Below are the code and all the weights of a small trained network. Each question names an input and a target symbol and asks about switching units off, where a switched-off unit gives its printed mean instead of its output.

import numpy as np


def w(rows, s, z=0):
    codes = np.array(rows[::2]) - 128.0
    scale = np.full(codes.shape[1], s)
    scale[-1] = z or s
    return codes * scale


def f(y):
    return np.maximum(y, 0)


def softmax(a):
    e = np.exp(a - a.max(-1, keepdims=True))
    return e / e.sum(-1, keepdims=True)


def log_softmax(a):
    a = a - a.max(-1, keepdims=True)
    return a - np.log(np.exp(a).sum(-1, keepdims=True))


def net(x, mask):
    ids = ['βγεζθλξπστψω'.index(c) for c in x.split()]
    T = len(ids)
    res = E[ids] + P[:T]
    q, k, v = (res @ M[0].T for M in (Q, K, V))
    z = softmax(np.where(np.tri(T) > 0, q @ k.T / 4**0.5, -1e9)) @ v
    res = res + np.where(mask[0], z, O[0][:, -1]) @ O[0][:, :-1]
    y = f(res @ A[0][:, :-1].T + A[0][:, -1])
    res = res + np.where(mask[1:13], y, B[0][:, -1]) @ B[0][:, :-1]
    return log_softmax(res[-1] @ U[:, :-1].T + U[:, -1])


Q, K, V, O, A, B = {}, {}, {}, {}, {}, {}
E = w([
[36,120,134,169],'β',
[210,155,178,152],'γ',
[53,251,169,133],'ε',
[87,186,71,217],'ζ',
[65,196,83,106],'θ',
[118,220,73,116],'λ',
[205,84,133,99],'ξ',
[174,170,166,55],'π',
[175,46,121,112],'σ',
[137,65,209,133],'τ',
[53,120,50,139],'ψ',
[33,154,99,94],'ω',
],0.013)
P = w([
[124,111,52,5],'0',
[98,151,100,111],'1',
[116,139,127,115],'2',
[118,145,136,125],'3',
[120,143,142,136],'4',
[121,144,150,143],'5',
[122,147,159,150],'6',
[124,152,160,158],'7',
[126,152,168,163],'8',
[118,155,172,172],'9',
[119,154,177,179],'10',
[120,156,185,179],'11',
],0.011)
Q[0] = w([
[110,156,127,151],'H0',
[8,196,11,138],'H0',
[211,88,240,107],'H0',
[10,186,11,133],'H0',
],0.015)
K[0] = w([
[157,116,102,117],'H0',
[140,109,40,6],'H0',
[121,123,204,228],'H0',
[132,114,52,19],'H0',
],0.018)
V[0] = w([
[207,162,30,167],'H0',
[213,178,186,102],'H0',
[201,95,138,134],'H0',
[124,3,131,154],'H0',
],0.014)
O[0] = w([
[128,191,31,70,12],'H0',
[178,130,85,209,14],'H0',
[103,122,75,165,3],'H0',
[7,78,129,132,63],'H0',
],0.016,0.0021)
A[0] = w([
[159,37,68,108,160],'N0',
[75,186,82,98,74],'N1',
[218,126,125,113,61],'N2',
[194,43,169,146,188],'N3',
[1,125,117,91,116],'N4',
[161,99,76,71,120],'N5',
[122,197,56,160,225],'N6',
[178,168,87,166,2],'N7',
[119,185,163,168,165],'N8',
[150,103,194,91,187],'N9',
[126,131,173,91,128],'N10',
[126,122,189,70,133],'N11',
],0.0099,0.0059)
B[0] = w([
[227,55,188,181,157],'N0',
[57,199,92,79,185],'N1',
[149,179,219,157,204],'N2',
[53,172,111,54,244],'N3',
[101,196,248,240,254],'N4',
[230,170,133,170,161],'N5',
[101,63,2,146,221],'N6',
[133,142,182,216,181],'N7',
[176,25,91,162,181],'N8',
[118,25,93,79,255],'N9',
[132,60,103,105,205],'N10',
[119,54,98,84,239],'N11',
],0.0072,0.012)
U = w([
[70,245,172,171,59],'β',
[178,114,140,230,89],'γ',
[67,225,174,61,146],'ε',
[139,34,65,55,91],'ζ',
[38,143,42,131,88],'θ',
[98,44,161,164,167],'λ',
[98,187,60,42,148],'ξ',
[118,167,229,214,71],'π',
[197,143,225,137,108],'σ',
[179,138,105,54,255],'τ',
[163,48,6,114,107],'ψ',
[152,254,145,142,178],'ω',
],0.0063,0.0052)

Each question gives the input, a string of symbols that net reads in full, and the target symbol t.
The units are the heads (4 rows each of Q, K, V and O) and the neurons (one row each of A and B). Each row of codes is followed by its name. A weight is (code - 128) times the scale printed after its matrix; where a second scale follows, it is the last column's (O, A, B and U).
mask holds one flag per unit, heads first, then neurons. A switched-off unit (its flag False) gives its mean, the last column of its rows in O or B, instead of its output. The means were averaged over made-up inputs and are rounded, as every weight is.
A unit's drop is (log p(t) with every unit on - log p(t) with that unit switched off) / (log p(t) with every unit on - log p(t) with every unit switched off).
The circuit of an input: a set's keep is (log p(t) with only the set's units on - log p(t) with every unit switched off) / (log p(t) with every unit on - log p(t) with every unit switched off). Starting from the 12 units with the biggest drops (on a tie, the unit counted first), units are removed one at a time, each time the one whose removal leaves the highest keep (on an exact tie, the one counted first), for as long as the keep stays at least 0.8.
circuit, biggest first: the units of the circuit, biggest drop first
most important unit: the unit with the biggest drop
top k neurons: the k neurons with the biggest drops, biggest first
drop of u: that unit's drop, to one decimal
input σ ξ ξ, target ψ: circuit, biggest first => (H0; N4)
input γ β λ ξ ψ ψ σ ξ γ β, target ψ: most important unit => H0
input λ ζ β, target ω: circuit, biggest first => (H0; N9)
input ξ ξ β λ, target θ: circuit, biggest first => (H0; N1)
input λ β τ ξ ω β π ψ, target ω: circuit, biggest first => (H0; N2)
input π σ ε ψ ξ ξ ψ ξ ψ ψ ε, target γ: circuit, biggest first => (H0; N8)
input β τ ξ ζ σ ζ θ ξ ω ξ τ λ, target λ: top 2 neurons => (N4; N3)
input ε ω ξ β ω ξ τ ξ π ε, target σ: top 2 neurons => (N2; N6)
input π λ σ ψ λ ξ, target ψ: top 2 neurons => (N4; N6)
input ξ σ σ ψ ψ λ τ σ γ γ, target γ: top 2 neurons => (N7; N6)
input ω λ ξ ξ ε, target ζ: drop of H0 => 0.7
input β λ ξ σ ω, target λ: drop of H0 => 1.3
input γ ξ β ξ, target ζ: drop of H0 => 0.7
input ζ β σ ζ τ ξ ξ ξ ε, target ξ: drop of N9 => 0.0
input σ β ψ γ ζ ω, target β: most important unit => N4
